B:
0: [  16   -5  131   68  115 -239  253  -78   -3  124 -199  -75  -56  -55
  -58  198    8   34 -145   13   65  130 -198  158 -104 -260  248  199
   41 -110   -3  150  -13  -52  -76  -36  -39 -204]
1: [  62  105  -94   84  257  307   11 -168   58   90  -44   50  -64 -158
 -133  -31   90 -119   -4  -66  -10   27  122  215 -227 -223 -126   70
 -251  196 -257 -165 -203   76  -67  -41  -89 -111]
2: [ -53  102   87   13  193  -99  248  174   98  -68   -5 -111  153 -206
  -12  191 -119  -34  130  -55 -102  242  -29 -159 -342 -359 -141   38
  221  157  -44  107  181  -63   29   55  115  118]
3: [ 110   32 -197   69  -83  115  -50 -411  149    4   71   87  -35 -282
  -11   71   71   64   64 -118    7 -111  116  104   55   83 -314  -27
 -108 -150  -80  150  236  187  188   12 -157   19]
4: [ -88  185   81  -50  342   63  179  335   87  -48  101  -40  171  -28
   25   -3 -110  -55  119  -23 -120  357   -1  -83 -382 -323 -137   10
  180  426  -64  -91  -94 -186  -71  -58  265  134]
5: [ -14  159   91   79  333  -17  258   72  -15  -46   -1  122  -28  -66
 -118  -33   69 -151  -48 -140   39  147  107   75 -131 -511  255  212
 -196  445 -144  161 -243 -173  -22 -230  183  -31]
6: [  11  -59    5   32 -267 -209  -35 -348    4   31  -80   90 -112   41
 -148   75   71   84 -144  -26  211 -102 -161  231  322   73  245   84
 -139 -236   65  382   55   40   79 -106  -12 -231]
7: [  50   59 -242  -76 -278  114 -321 -385  202   22  190  152   23  111
   72 -144   46  283    7  -46  115  -72   -9  217  308  534 -351 -131
  -13 -231   84   82  113  118  146 -103  -21  -12]
8: [-145  125   81  -47   27  -32  -40  198   97  -50  -58 -105  177  107
 -186   52 -135    0   82  -41   64  173  -96  -80 -217 -177 -120  -11
  130  154  -55   40  -27  -42  -74    4  173  -28]
9: [  64 -161  -98   11  -25  286  105 -271  -69   63  196   40 -166 -453
   59  130   51 -224  126  218 -261   80 -133  268  -95   35 -104 -249
  -55   23   -3  -59  175   91   95  183  -34   19]
10: [ 150  173  -34  145  525   99  396  -93   75   38   62  114  -57 -368
  123   39  117  -67   -4 -164 -133  167  243   89 -292 -473  -46  225
 -124  322 -191    7  -68  -80   63 -151  -36   93]
11: [ -15 -144  -21   -2  -87  185  -37 -171  -35  144  -68 -119  -87 -194
 -132  175  -32 -139   48  221  -91   62 -263  254 -178   35  -73 -167
   -4 -144  -49 -148   57  143  -86  227  -97 -190]
12: [  18  -18   13  -29 -170 -265   -7 -217  117  134 -113  -77   25  105
   50  139  -40  294 -125   37  133   75 -268  161  111  218  -19   70
  201 -413  138  164  156   42    4  -11  -82 -170]
13: [-110  278    6  -92  204   44  -57  281  195  -69   91    0  255  231
   -5 -135 -113  136   89 -128   47  275   53  -95 -215  -84 -270   26
  175  329  -41  -60 -136 -147  -58 -158  266  113]
14: [  49   47  -84  -32  120  146   63 -127   68   53  201  111  -34  -93
  154  -72   48   49   18   47  -95  169  -23  213  -19   86 -120  -62
   11  124   32  -47  -26  -60   57  -82   81   49]
15: [ 140  -24   43  145  198 -209  456 -217   51   62  -64  -59  -69 -492
  122  341   25    7   -5  -54 -138  115  -26   26 -196 -352   16  164
  108 -151  -24  245  334   30  134   63 -150   27]
16: [  74  171  127   99  510 -172  436   74   57  114 -113    1   -5  -81
   99   88   46   54 -142 -116   -9  278   21   98 -285 -490  199  343
   36  212  -88   39 -175 -192  -87 -197   33  -55]
17: [ -20    3  -30    2  -31  140  -37 -164  -37   -4   97  156 -111  -22
 -132  -79   85 -132  -18   30   46   16  -46  256  112  -45  150  -43
 -235  194  -38  114 -156  -37   19 -113  128 -110]
18: [ -97  -76  -25 -101 -402  -54 -284 -187   60   72  -40  -56   24  211
 -154   43  -71  139  -32  127  156   -7 -326  203  187  373  -52 -153
   83 -311  124  103   76   93  -31   60   31 -217]
19: [ -98  113  177  -21  307  -95  354  328  -32 -117  138   33   78 -102
   21   41  -68 -162   79    4 -128  355  -51  -69 -232 -468  192   47
  121  504   21  155  -67 -280    4 -118  374  144]
20: [ -26   54  -47   11 -391 -234 -289 -403   80   11 -143  164  -53  372
 -288  -92  100  223 -226 -170  459 -234  -82  241  521  217  238  166
 -276 -257   35  454 -116   58   48 -277    6 -332]
21: [  20  118  -95  -17  227  260  -20   -2  143   94   43  -50   79  -87
   44   -6  -37   39   86   12  -96  187   11  109 -324  -22 -369  -50
   74  108 -122 -279  -57   39  -69   47  -25   14]
22: [  25 -130 -167  -84 -466   24 -224 -433   97   12  193   73  -46  -83
   63   46    2  164   57  111    9  -75 -200  209  333  536 -242 -256
   78 -381  192  207  352  155  207   84  -30  -17]
23: [  -8   94 -150  -16 -158  128 -275 -237  172   23  -18   28   68   85
 -153  -42   -4  133   23  -98  150  -72   14  113   50  193 -307  -41
  -79 -122  -88   28   19  154   24  -27  -55 -103]
24: [ -49   24  -28  -37  -51   62  -56   -5  104   25  -12 -120  106  -76
  -70  121 -103   30  112   51  -40  128 -134   18 -197   23 -273 -106
  159  -62  -20  -46  144   78  -16  131   13  -18]
25: [  72   40   34  124  119 -167  241 -190   70   69 -171  -56  -26 -241
  -69  233   21   21  -52 -113   40   35  -12   42 -138 -314   35  206
  -14 -123  -99  209  138   55   39   -2 -130 -101]
26: [ -68  -21   23   -3 -134   -7  -83 -113    8   38 -100  -28  -18   48
 -222   73  -19  -43  -33   41  116    9 -175  158   17  -33   78  -15
  -70  -47  -32  106  -37   43  -55   13   36 -198]
27: [ -38   86   12   15  187  163    2   58   75  101 -131 -136   69  -51
 -152   88  -63  -58   46   25  -21  154  -67   79 -371 -205 -178   13
   28   90 -170 -215 -102   46 -148   88  -29 -117]
28: [-100  116   78  -48  426  310  201  368  -23  -39  174  -23   80 -165
  -14  -28  -78 -297  189  104 -257  386  -12   16 -501 -409  -90 -116
   57  628 -129 -262 -202 -182 -115   30  296  137]
29: [ -27  -38  -92  -41 -347   47 -339 -355   57  103  -73   62  -68  231
 -218  -60   48  116 -113   41  246 -131 -197  334  288  339   16  -56
 -173 -256   19  102  -91  126  -34  -54  -43 -301]
30: [  19  -72  117   77  320   98  347   38  -81  170 -136 -177  -89 -372
  -47  281  -31 -249   23  176 -216  249 -193  165 -489 -442   86   24
   51   92 -130 -190  -16    0 -148  194  -78 -122]
31: [ -69   57  -31  -62 -151  -24  -61  -38   97 -114  145   53   96  -12
  -50   11  -62   37  108  -33   20   73  -53  -26   68   60 -144 -106
   79   68   57  223  156  -12  118  -32  180   82]
32: [  31  125   62   49   73 -347  234  -68  140  -35  -54   12   85  -51
   55  140  -22  200  -59 -183   97  110    0  -69   15 -204   30  224
  139  -74   47  374  183  -79  116 -152   47   27]
33: [ -25  141   -9  -23  -47 -180   13  -34  179  -72   32   12  150   55
    0   43  -68  202   26 -151  103   90   -4  -81   31   -8 -161   67
  148  -33   46  260  157  -31  104 -109  103   56]
34: [-200   57   70 -212 -369 -209 -388   83  105   54  -46  -35  159  680
 -135 -145 -129  328 -129  103  321  141 -407  176  285  466   72  -74
  201 -189  231   88 -181 -107 -147 -145  263 -249]
35: [-116   73  286    3  528  -54  481  510  -71   49  -87 -204   94 -156
  -17  210 -151 -241   68  135 -223  507 -204  -49 -649 -679  181   87
  251  459  -72 -163 -145 -262 -218   73  248   20]
36: [ -84  101  166   28  139 -249  188  163   54    6 -203 -142  120   27
 -155  192 -111   10  -26  -61   84  194 -139  -73 -245 -387  110  173
  136   62  -50  158    0  -89  -89  -21   95 -103]
37: [ -47   10   94    2   74  -98  142   55   42   75 -104 -146   56  -68
  -46  185  -94   14   12   69  -31  200 -210   47 -238 -168  -13   25
  175  -47    1   11   71  -23  -75   83   25  -84]
38: [   2   20 -100   16 -479 -263 -245 -454  155  -47  -68  104    6  152
 -187   39   39  265 -101 -175  339 -239  -62  101  469  286  -17   68
 -101 -406   85  517  213  142  181 -138  -58 -175]
39: [ 107  -62   67  110  514  258  528  -52 -177  109  143  110 -261 -523
  129   93  148 -394    9  166 -339  272  -13  321 -334 -526  285   28
 -197  463 -122 -127 -169 -152  -21   -3   61   12]
40: [ -51  -97   15   33 -223   19 -124 -247  -42   99 -189  -49 -100    3
 -313  124   16 -100  -72   83  142  -82 -231  255   49  -13  150  -23
 -172 -175  -61   98  -46  127  -82   78  -70 -324]
41: [  33   23   77   89   52 -221  221 -163    4   22 -103   44  -70  -99
  -89  132   57   -2 -111  -80  101   36  -65  114   52 -270  263  200
  -88  -12  -16  318   19  -52   45 -123   17 -132]
42: [  -7  112  119   49  588  207  448  264  -77  -11  134   56  -36 -308
   56   15   21 -331   91   50 -270  379   60   85 -461 -627  140   59
  -53  665 -154 -140 -237 -240  -70  -72  238  122]
43: [  -4  -94   50   26  -37   43    3 -217  -97  171 -125   29 -185   47
 -184   34   90  -99 -161  148   99   20 -252  407   67  -45  332   40
 -214  -46  -33   13 -228    0 -131  -35  -17 -346]
44: [  -7  -84   14   32 -388 -308  -71 -345   72   46 -193  -64  -18   15
 -181  229  -26  167  -89  -30  222 -122 -235  100  226  131   54   57
   41 -482   82  392  277  148   79   42 -120 -234]
45: [  24  -97   16   55  110  248   41 -222 -151  197  -76   73 -255  -67
 -182  -16  134 -241 -138  180    4   38 -180  489  -44 -138  334   15
 -342  137 -127 -138 -357   -2 -169  -24  -25 -333]
46: [  16  287  110   70  471 -185  298  147  108   22  -88   75   77  119
   19  -49   37  112 -139 -235  124  243  118   24 -182 -470  173  376
  -20  338 -106  122 -280 -239  -75 -332  146  -30]
47: [ 117   32 -161   12   70  136   99 -265  131   26  229   99  -28 -301
  222   26   54   86   92  -10 -156   97   53  133  -26  121 -313  -85
   56  -26   20   28  214   47  178   -2  -38  141]
48: [ -43   19   49  -19   69  -17   95   47   47   41  -13  -87   52  -76
  -28  127  -75  -10   48   63  -57  196 -158   55 -202 -113  -65  -31
  145   32    3   -2   61  -23  -42   58   73  -33]
49: [-204   -3   -9 -169 -680 -290 -481  -97  189  -69  -93 -124  228  424
 -262   72 -204  320   33    0  326  -69 -342  -61  320  505 -212 -171
  267 -471  207  340  279  127   39   57  110 -163]
50: [  34  173 -163  -16  -41   65  -79 -198  182 -136  252  219   74  -32
   54 -137   52  132   80 -208   62   -6  201   15  183   99 -256   -9
  -76  149   -4  259  100  -14  224 -210  130  162]
51: [ -82   72  177  -19  254 -179  407  326   43  -87   74 -131  154 -248
   98  229 -163  -79  153   30 -206  383 -118 -198 -384 -422  -34    6
  355  251   56  133  216 -181   30   67  242  192]
52: [ -23  166   20    2   84 -145   69    1  130  -47   16   58  100   69
  -22  -15  -15  126  -26 -157  110  114   33  -14    2 -131  -25  136
   39  111   -7  222   -7  -93   52 -178  134   16]
53: [ -58  213   83   27  329  -16  121  205  120   36 -156 -104  148   61
 -130   52  -70   15   -2 -123   56  224   20  -39 -389 -391  -82  185
   67  230 -173  -84 -167  -81 -150  -74   70  -66]
54: [ -85   47    6  -67 -144  -88  -11   13   97 -112  128    9  119  -30
  -23   61  -95   48  118  -17   -3  120  -90  -61   21   31 -140 -103
  160   37   91  239  211  -34  117   -8  187   91]
55: [  70   32 -157  -14 -369 -207 -202 -471  215   21   20   95   24   98
   19   19   41  381  -88 -132  236 -151  -53  131  398  422 -188   37
   27 -462  125  371  271  141  195 -120 -113  -88]
56: [  56  -36  -64   80 -309 -175 -113 -501   50   65 -160   97 -133   31
 -217   82  114  117 -173 -110  290 -235  -81  255  359  100  169  138
 -246 -348   -8  393   65  147   90 -118 -146 -295]
57: [-156   -8  163  -20   13  -19   47  170  -74    4 -127 -102   23   37
 -291  114  -89 -217   24  100   37  156 -237   69 -196 -316  215  -16
  -17  199  -61   55 -135  -71 -153   52  183 -175]
58: [ 203 -105 -255   95 -334   13  -96 -783   98   73   95  215 -215 -268
   45   61  198  164  -82  -71   99 -285   27  339  442  361  -97   -9
 -249 -453   42  348  295  242  284  -58 -270 -115]
59: [ 121    1  -29   73  262   65  400 -166  -13  -26  264  174 -129 -459
  220   69  107 -129   59    2 -237  172   76  143  -67 -251   51   15
  -52  261   12  168  129 -103  190  -80   88  169]
60: [ -54   84   18  -55  -62 -147  -30    2  154   33  -38  -91  146   98
   -3   88 -101  205   15  -25   73  148 -150   -6  -65   79 -182   10
  236 -150   62   89  133   -2   -4   -2   51  -35]
61: [ -80   73  137  -34 -165 -422  -42  -54   74   59 -202   -9   50  416
 -142   28  -32  272 -235  -67  348   64 -257  136  238   39  314  224
   64 -205  126  333 -109 -113  -80 -223  114 -279]
62: [-163  -40  233 -121 -244 -480  -43  132   48  146 -276 -246  129  440
 -106  187 -189  297 -175  161  235  233 -562   96   38  153  228   66
  390 -395  239  149   19 -102 -199   18  115 -313]
63: [  42  -20   23  104  -31  -99   88 -289   -4   82 -176   20 -119 -102
 -196  142   76  -38 -120  -52  139  -74  -80  208   56 -194  209  159
 -204 -118  -88  228  -17   63    2  -53 -102 -247]
64: [ -84   43  -23  -71  -44  160 -170  -20   32   39   50   35   17  161
 -129  -97  -12  -17    4   78   60  105 -136  210   -7   97  -33  -99
  -56  130  -17  -75 -185  -32  -82  -52  139 -124]
65: [  36  -59  116   59  284  -54  433   54  -15  100  -41 -164  -23 -421
  110  319  -69 -127   66  138 -257  296 -187   48 -428 -362    0   12
  228   18  -17  -42  194  -39  -24  184  -26   25]
66: [-109  104  248    4  386  -60  238  293 -115  100 -153   -2  -35  219
 -177  -36    5 -165 -166   62   78  312 -177  214 -241 -508  508  220
 -101  451  -89  -58 -518 -290 -278 -201  265 -242]
67: [ -70   20   70  -63  -45 -168   87   79   92    0   14 -117  125  -21
   39  154 -132  105   66   60  -37  220 -219  -35 -126   -2 -111  -49
  307  -85  111  111  199  -51   13   67  116   26]
68: [-104  184  -24 -134   16   22 -152  145  169  -37  131   31  197  290
   21 -158  -90  192   46  -41   83  221  -59   17  -25  153 -220  -53
  171  168   61  -23  -98 -121  -35 -142  248   52]
69: [  96 -125  -46   92   77  224  124 -343 -107  159  -15   72 -257 -310
  -84   90  139 -222  -61  144  -90    1 -112  405  -55 -128  172  -23
 -277   18 -108  -49  -96   79  -24   53 -117 -213]
70: [ -38 -116   30  -20 -273 -129 -150 -232   48  209 -275 -198  -20  109
 -178  214  -70  146 -114  149  150    6 -390  243   -3  203   -1  -15
  110 -494   45    7   85  158 -131  161 -177 -355]
71: [  -6   93  -20    7  245  225  139   26   -8  -51  197  149  -36 -167
    0  -79   52 -180   84   -7 -120  175   79  127 -141 -245    2  -33
 -135  449  -90   -8 -139 -121   27 -105  199   85]

[-266 -183  -88 -117 -648  471  368 -251    9  -31 -219  191  -93 -350
 -259 -256   27  -40  390 -149 -231  170 -187  123  134 -102 -132 -159
    6  167  -48  -44]	61
[-339 -372   66  531 -581   -2  583 -344 -578  111 -427  174 -215   99
 -278 -207  150   17   50 -108 -456 -538 -267  348  -79  388  175 -361
 -403  365  -11    6]	70
[ 184  229 -132  185  445 -315 -346  417  150   68   -5 -313  142  190
  221  155  -60   83 -307  337  103   17  181   85  -90   57   52  128
   64    2 -189   80]	4
[-204   30   81  134 -214  126  220 -158 -168   24 -268  -20  -37 -151
 -345  -69   97  -94  230   51 -150 -217 -224  288   12  -30 -155 -166
 -136  291  -98  -38]	63
[-316 -306  138  380 -498  117  493 -424 -391   87 -265  196 -172  -39
 -208 -170   62 -119  148 -290 -520 -519 -263  344 -143  422  110 -310
 -384  283  102   -5]	44
[-295 -193   81   14 -364  235  518 -387  -11  -34 -319  178  -75 -146
 -213 -281   51 -195  160 -184 -460   59 -260  267 -234  239  -62 -269
 -228   54  -40  200]	52
[  86  365 -132 -171  665  -62 -403  327  463 -199   51 -282  246  108
  166  139  -70 -168 -154  307  307  340  -80  -24 -141  -71 -275  110
   -2 -194 -148  177]	50
[  58   92 -166  201  443  -71 -522  434  247  -90  252 -234  117  314
  351  294 -116   70 -185   58  219 -253   79  -69   93  140   11  168
  -84  -25   31  -73]	2
[ -68  -96  -22  136  158  111 -253  310  369    2  172 -148   21  181
  219  174  -92  136  -18 -159 -166 -258  186   41  114  165   78  160
    5   18   -8   -5]	67
[-150  -90   25   20   67   78  145  -20  267  -52 -144  -25   23   75
   30  -90   -7  -67  -43  -55 -293  105  -47  150 -185  214   -6  -67
 -107  -79 -110  247]	31
[-392 -341  -64  -43 -348  457  344 -211  216 -207 -145  222  -76   36
  -56 -203   22  -69  194 -300 -292   98 -262   53   -1  194  -78 -182
 -238  -49   22  149]	48
[ 249  241 -136  -97  118  -39 -291  123  233  117  158 -138  134 -279
  283   46 -217 -122  -54   32  -24  230  178   49 -136   44    3  140
  195  -69    3  -20]	19
[ 215  360  114   48  296 -251 -184  198  153  238  -67 -336  114 -224
  -29  101  -73  -38  -65  240 -172  -19  246  304 -176  -36   -8  134
  220  127 -218   62]	42
[-200  114  255   53   36  124  181 -343  -16  -17 -125   10   16 -200
 -226  -19    2 -369  214 -184 -307 -293 -298  339 -274  222 -191 -187
 -281  140   68   58]	58
[-253  -27  -84  -52  -37  289   66  -33  151 -212 -124   28   34   22
 -128  -55   42 -116  168    6   52   69 -300   53   41  -21 -244 -117
 -182   33  -51   52]	38
[-486 -341   -4   94 -206  254  562 -261   52 -258 -433  191  -78  263
 -225 -279  171 -104   28  -76 -304   93 -429  157 -165  276 -102 -349
 -422  -41 -128  345]	21
[ -67   37  317  -82 -224  172  336 -591   63  175  -32  134  -15 -537
  -38 -172 -159 -475  232 -487 -707 -110 -111  392 -496  438   -4 -163
 -140    6  195  121]	59
[  83  368 -178 -245  188  106 -255  198  249  -92  -50 -197  173 -247
  -81   27  -47 -107  122  336  320  400  -85   27   56 -350 -330   69
  170   30 -182  -26]	5
[-323 -473 -232    1 -760  599  245 -114   99  -83   -5  274 -155 -123
   25 -190  -52  147  332 -390 -238    3  -72  -58  323   46   47  -76
  -34  111   98 -134]	62
[  29  313  -31  226  701 -251 -445  350   95 -126   44 -328  171  333
  107  294   -4 -105 -218  310  313 -274 -133   81  -83   86 -161   55
 -230   39  -77   25]	3
[-256  -96  -51  210   15   37  138  180   21 -106 -315 -106  -17  265
 -233  -21  162  140   -7  238  -22 -103 -140  147  105  -37  -90  -99
 -153  175 -260  116]	53
[-366 -212  138 -139  -93  432  321 -379  345 -208  -51  204  -10  -53
  -18 -157  -50 -342  201 -455 -444   34 -325  144 -273  377 -149 -198
 -332 -159  126  244]	47
[ 148  288   98  143  515 -230 -369  288  246  111  109 -339  131   42
  147  243  -93  -54 -139  110  -85 -236  192  200 -145  125    0  164
   47   50  -90   42]	9
[ 120  310  -35  222  524 -222 -486  340   70    6  130 -326  147  141
  138  301  -73  -48 -139  219  215 -317   22  102  -17   48  -85  121
  -79  117  -35  -95]	55
[ -58  169 -195   44   64  -58   26  142  -63 -104 -326 -129   84   35
 -197  -78  101   -8  -40  466  245  259 -204  100   17 -196 -204 -114
  -48  115 -278   79]	29
[-194   -1   34 -233 -143  231  399 -286  234  -91 -318   87   34 -232
 -190 -294   24 -252  127  -15 -312  459 -228  207 -290   66 -188 -192
  -67 -102 -157  316]	71
[ -56  116 -274  241  416 -150 -324  520   49 -197 -127 -275  117  478
   23  173  101  177 -227  504  472  -43 -115  -46  198 -133 -139   32
 -132   91 -248   20]	27
[ -81   14  205  226 -431  -61  474 -456 -413  267 -354   64  -97 -396
 -316 -213   29 -216  151  -69 -535 -264 -141  475 -298  234   43 -251
 -132  319  -29   13]	6
[-381  -31   79 -278  -90  562  194 -270  374 -282  -78  129   33 -185
 -221 -115    9 -307  401 -266 -143  137 -404  103  -46   -4 -378 -157
 -212  -41   36  113]	10
[-259 -308 -187  -86 -624  288  579 -192   53  -38 -453  201  -98 -149
 -190 -428   81   74  106   36 -334  513 -122  115  -30   -5   -1 -221
   18    6 -241  238]	34
[ 179  428  -56   57  190 -168 -305  392   20  172 -132 -392  122 -210
 -222  147   26  124   69  514  212   -8  174  206  173 -422 -163  162
  302  328 -320 -139]	43
